Here is a tiny trained network, its code and every weight. The questions are about switching its units off for an input and a target symbol, where a switched-off unit gives its printed mean instead of its output.

import numpy as np


def w(rows, s, z=0):
    codes = np.array(rows[::2]) - 128.0
    scale = np.full(codes.shape[1], s)
    scale[-1] = z or s
    return codes * scale


def norm(h):
    return h / np.sqrt((h * h).mean(-1, keepdims=True) + 1e-5)


def f(y):
    return y / 2 * (1 + np.tanh(0.7978845608 * (y + 0.044715 * y**3)))


def softmax(a):
    e = np.exp(a - a.max(-1, keepdims=True))
    return e / e.sum(-1, keepdims=True)


def log_softmax(a):
    a = a - a.max(-1, keepdims=True)
    return a - np.log(np.exp(a).sum(-1, keepdims=True))


def net(x, mask):
    ids = ['ΠΩαβγδεζηθλμξστψ'.index(c) for c in x.split()]
    T = len(ids)
    res = E[ids] + P[:T]
    u = 0
    for l in range(3):
        r = norm(res)
        for j in range(2):
            rows = slice(4 * j, 4 * j + 4)
            q, k, v = (r @ M[l][rows].T for M in (Q, K, V))
            z = softmax(np.where(np.tri(T) > 0, q @ k.T / 4**0.5, -1e9)) @ v
            o = O[l][rows]
            res = res + np.where(mask[u + j], z, o[:, -1]) @ o[:, :-1]
        u += 2
        y = f(norm(res) @ A[l][:, :-1].T + A[l][:, -1])
        res = res + np.where(mask[u : u + 4], y, B[l][:, -1]) @ B[l][:, :-1]
        u += 4
    return log_softmax(norm(res)[-1] @ U[:, :-1].T + U[:, -1])


Q, K, V, O, A, B = {}, {}, {}, {}, {}, {}
E = w([
[144,45,65,39,207,75],'Π',
[48,64,169,61,111,102],'Ω',
[63,142,105,91,177,114],'α',
[213,173,52,160,168,89],'β',
[188,124,178,99,59,135],'γ',
[43,156,174,105,89,152],'δ',
[49,103,98,106,55,99],'ε',
[35,155,103,111,142,103],'ζ',
[25,150,94,164,162,9],'η',
[28,156,129,106,102,124],'θ',
[56,122,153,156,29,127],'λ',
[48,152,160,111,88,162],'μ',
[34,145,140,112,83,109],'ξ',
[210,117,81,123,99,2],'σ',
[40,117,143,106,60,100],'τ',
[128,104,216,250,135,33],'ψ',
],0.0097)
P = w([
[34,254,150,56,87,29],'0',
[54,233,106,77,83,62],'1',
[68,192,99,93,86,79],'2',
[85,163,107,109,93,86],'3',
[102,143,118,118,103,94],'4',
[107,114,122,122,124,105],'5',
[118,95,121,142,125,129],'6',
[139,78,114,152,147,145],'7',
[170,44,167,175,162,149],'8',
[174,6,110,191,185,164],'9',
],0.008)
Q[0] = w([
[87,93,135,156,198,86],'L0H0',
[253,153,150,168,97,45],'L0H0',
[81,129,189,144,69,169],'L0H0',
[199,102,155,89,144,85],'L0H0',
[89,15,109,154,78,55],'L0H1',
[120,139,81,72,139,109],'L0H1',
[220,110,125,140,131,130],'L0H1',
[210,188,97,114,85,126],'L0H1',
],0.036)
K[0] = w([
[50,112,144,167,174,86],'L0H0',
[254,96,174,180,141,126],'L0H0',
[86,187,158,119,41,151],'L0H0',
[187,112,190,96,156,115],'L0H0',
[123,1,146,155,102,100],'L0H1',
[108,121,50,79,144,107],'L0H1',
[212,113,121,138,162,136],'L0H1',
[209,187,97,129,97,142],'L0H1',
],0.037)
V[0] = w([
[3,179,152,144,121,93],'L0H0',
[146,99,107,215,215,139],'L0H0',
[175,75,158,88,41,175],'L0H0',
[177,154,198,205,119,144],'L0H0',
[191,81,120,132,123,88],'L0H1',
[114,94,147,220,133,151],'L0H1',
[184,215,126,107,159,181],'L0H1',
[94,86,165,84,192,191],'L0H1',
],0.027)
O[0] = w([
[1,144,146,158,83,119,252],'L0H0',
[114,103,168,119,245,203,62],'L0H0',
[213,98,131,91,63,52,79],'L0H0',
[140,141,205,30,98,163,79],'L0H0',
[186,165,141,111,157,71,118],'L0H1',
[109,95,233,102,159,146,118],'L0H1',
[178,137,90,105,96,223,46],'L0H1',
[93,50,83,65,151,121,100],'L0H1',
],0.021,0.032)
A[0] = w([
[191,157,209,216,97,142,253],'L0N0',
[164,143,113,126,126,252,39],'L0N1',
[53,143,181,143,178,209,214],'L0N2',
[168,94,35,181,194,128,82],'L0N3',
],0.03,0.0021)
B[0] = w([
[155,234,87,141,118,85,185],'L0N0',
[143,250,32,94,138,158,153],'L0N1',
[121,215,173,52,53,67,249],'L0N2',
[106,151,96,13,128,54,172],'L0N3',
],0.022,0.018)
Q[1] = w([
[175,161,109,98,116,102],'L1H0',
[118,60,136,136,124,188],'L1H0',
[154,116,114,170,156,185],'L1H0',
[125,47,118,142,165,251],'L1H0',
[160,152,123,40,143,82],'L1H1',
[247,37,170,164,211,42],'L1H1',
[88,102,122,86,131,180],'L1H1',
[142,167,119,187,100,113],'L1H1',
],0.028)
K[1] = w([
[180,134,126,167,118,145],'L1H0',
[53,134,106,113,84,121],'L1H0',
[94,150,87,172,112,129],'L1H0',
[24,141,103,154,64,130],'L1H0',
[40,141,161,112,222,130],'L1H1',
[8,110,252,140,124,142],'L1H1',
[206,173,90,162,108,105],'L1H1',
[90,82,139,92,95,151],'L1H1',
],0.031)
V[1] = w([
[200,109,243,124,159,39],'L1H0',
[158,113,59,10,70,250],'L1H0',
[113,163,98,181,56,208],'L1H0',
[245,171,167,203,195,13],'L1H0',
[151,113,143,131,130,84],'L1H1',
[145,146,125,83,173,96],'L1H1',
[193,161,98,147,150,104],'L1H1',
[75,133,114,93,132,179],'L1H1',
],0.017)
O[1] = w([
[165,95,127,210,182,44,144],'L1H0',
[181,26,141,54,135,242,33],'L1H0',
[102,147,130,12,108,156,137],'L1H0',
[120,178,121,233,253,82,245],'L1H0',
[151,129,127,135,154,97,119],'L1H1',
[165,109,146,152,137,103,107],'L1H1',
[119,143,162,183,157,114,156],'L1H1',
[114,108,124,102,86,168,117],'L1H1',
],0.016,0.011)
A[1] = w([
[129,171,144,51,114,182,31],'L1N0',
[107,71,1,158,158,131,151],'L1N1',
[230,79,129,134,24,110,3],'L1N2',
[85,67,150,147,91,104,75],'L1N3',
],0.037,0.0024)
B[1] = w([
[186,213,91,143,179,84,167],'L1N0',
[107,221,183,17,116,61,203],'L1N1',
[250,207,176,123,16,42,165],'L1N2',
[201,137,65,188,163,122,252],'L1N3',
],0.023,0.016)
Q[2] = w([
[99,168,184,92,131,76],'L2H0',
[146,218,91,186,153,136],'L2H0',
[135,138,179,168,132,187],'L2H0',
[149,140,166,142,64,118],'L2H0',
[152,128,126,77,114,201],'L2H1',
[83,163,192,152,135,46],'L2H1',
[113,2,118,163,139,222],'L2H1',
[177,76,89,168,172,167],'L2H1',
],0.021)
K[2] = w([
[172,36,110,187,199,158],'L2H0',
[149,28,176,85,180,131],'L2H0',
[108,144,77,87,92,70],'L2H0',
[109,120,105,113,168,127],'L2H0',
[77,148,133,105,58,161],'L2H1',
[225,93,194,114,205,95],'L2H1',
[6,119,47,215,2,92],'L2H1',
[104,55,89,178,98,190],'L2H1',
],0.02)
V[2] = w([
[182,241,182,176,155,177],'L2H0',
[171,162,214,36,47,86],'L2H0',
[170,93,164,242,32,166],'L2H0',
[197,104,1,139,83,125],'L2H0',
[217,138,82,90,26,75],'L2H1',
[88,50,155,175,125,45],'L2H1',
[106,114,232,83,67,114],'L2H1',
[113,147,91,65,180,53],'L2H1',
],0.048)
O[2] = w([
[184,211,235,134,152,154,184],'L2H0',
[224,71,141,203,91,157,172],'L2H0',
[89,109,189,221,207,157,84],'L2H0',
[94,135,42,126,205,225,97],'L2H0',
[253,123,136,138,143,115,208],'L2H1',
[109,76,87,180,139,39,80],'L2H1',
[114,79,199,137,87,72,143],'L2H1',
[133,105,104,55,181,101,253],'L2H1',
],0.044,0.033)
A[2] = w([
[126,48,155,92,121,180,97],'L2N0',
[253,83,135,173,230,90,161],'L2N1',
[97,16,44,107,203,17,59],'L2N2',
[82,59,100,233,145,60,4],'L2N3',
],0.031,0.0033)
B[2] = w([
[142,141,180,70,5,185,125],'L2N0',
[175,66,65,195,39,85,236],'L2N1',
[198,204,220,58,211,100,250],'L2N2',
[120,118,202,110,195,199,227],'L2N3',
],0.028,0.019)
U = w([
[122,187,92,168,118,106,242],'Π',
[135,109,158,129,178,138,172],'Ω',
[155,62,104,37,183,99,129],'α',
[114,132,120,147,189,122,87],'β',
[172,36,164,217,211,211,124],'γ',
[150,178,184,69,111,254,100],'δ',
[84,122,85,142,119,137,104],'ε',
[98,64,95,139,151,169,142],'ζ',
[87,154,95,130,92,117,99],'η',
[99,68,84,145,156,168,134],'θ',
[196,95,170,178,40,109,107],'λ',
[126,237,132,195,196,95,1],'μ',
[90,118,225,107,71,102,111],'ξ',
[98,107,104,146,151,149,110],'σ',
[97,111,123,157,183,145,109],'τ',
[118,96,15,42,49,92,76],'ψ',
],0.0084,0.011)

Each question gives the input, a string of symbols that net reads in full, and the target symbol t.
The units are the heads (4 rows each of Q, K, V and O) and the neurons (one row each of A and B). Each row of codes is followed by its name. A weight is (code - 128) times the scale printed after its matrix; where a second scale follows, it is the last column's (O, A, B and U).
mask holds one flag per unit, layer by layer, with each layer's heads first. A switched-off unit (its flag False) gives its mean, the last column of its rows in O or B, instead of its output. The means were averaged over made-up inputs and are rounded, as every weight is.
A unit's drop is (log p(t) with every unit on - log p(t) with that unit switched off) / (log p(t) with every unit on - log p(t) with every unit switched off).
The circuit of an input: a set's keep is (log p(t) with only the set's units on - log p(t) with every unit switched off) / (log p(t) with every unit on - log p(t) with every unit switched off). Starting from the 12 units with the biggest drops (on a tie, the unit counted first), units are removed one at a time, each time the one whose removal leaves the highest keep (on an exact tie, the one counted first), for as long as the keep stays at least 0.8.
units of the circuit, in order: the units of the circuit, biggest drop first
most important unit: the unit with the biggest drop
top k neurons: the k neurons with the biggest drops, biggest first
which heads matter: for each layer, one digit per head in row order, 1 if its drop is at least 0.15 and else 0, layers parted by /
input Ω Ω β ξ σ β ξ, target δ: units of the circuit, in order : L0H0, L2H1, L0H1
input δ Ω Π γ η α ψ β β, target δ: units of the circuit, in order : L0H0, L2H1
input Π γ ξ η δ ε η δ ζ, target λ: which heads matter : 11 / 10 / 01
input Π μ ψ ψ τ Π, target α: top 2 neurons : L0N2, L1N1
input ψ ξ β δ, target δ: units of the circuit, in order : L0H1, L0H0, L2H1, L1H0
input λ τ β τ, target δ: most important unit : L0H1
input ψ θ ζ, target ξ: units of the circuit, in order : L2H1, L0H0, L1H0
input β ξ γ μ τ δ ψ Π β λ, target δ: units of the circuit, in order : L0H0, L2H1, L0N1
input η δ β Π β ε, target δ: units of the circuit, in order : L2H1, L0H1, L0H0
input ψ μ γ η, target λ: which heads matter : 11 / 00 / 01
input Π τ Ω γ θ ψ λ δ, target ξ: units of the circuit, in order : L0H0, L2H1
input δ Ω ζ τ Π ψ β β μ η, target δ: top 2 neurons : L0N2, L1N1
input ψ ψ τ δ μ Ω γ ψ β τ, target δ: units of the circuit, in order : L0H0, L2H1, L0N1
input Π λ η ζ ψ, target ξ: which heads matter : 10 / 00 / 01
input Π β ψ ζ ξ λ, target ξ: most important unit : L2H1
input λ δ ψ Π β Π θ σ ψ η, target ξ: top 3 neurons : L0N0, L1N1, L0N3
input ζ δ Ω μ β ε ε, target δ: units of the circuit, in order : L0H0, L0H1, L2H1
input Π δ δ ψ θ τ Π λ δ, target α: which heads matter : 11 / 00 / 01
input ε δ δ γ ψ β δ, target δ: units of the circuit, in order : L0H0, L2H1, L0H1
input ζ ε τ ζ β ψ η, target ξ: which heads matter : 11 / 00 / 01
input β ζ γ ψ τ ε β ζ Π θ, target α: top neuron : L2N2
input ψ β ξ, target δ: units of the circuit, in order : L0H1, L0H0, L2H1, L1H0
input λ β ζ, target δ: units of the circuit, in order : L0H1, L2H1, L1H0
input γ γ β η, target δ: units of the circuit, in order : L0H1, L2H1, L1H0, L0H0
input ψ α λ β β β α, target δ: units of the circuit, in order : L0H0, L0H1, L2H1
input δ Π γ ξ α τ Π η, target α: top 2 neurons : L0N3, L1N1
input λ β τ λ, target δ: which heads matter : 01 / 10 / 01
input Π β ψ τ, target λ: most important unit : L0H0
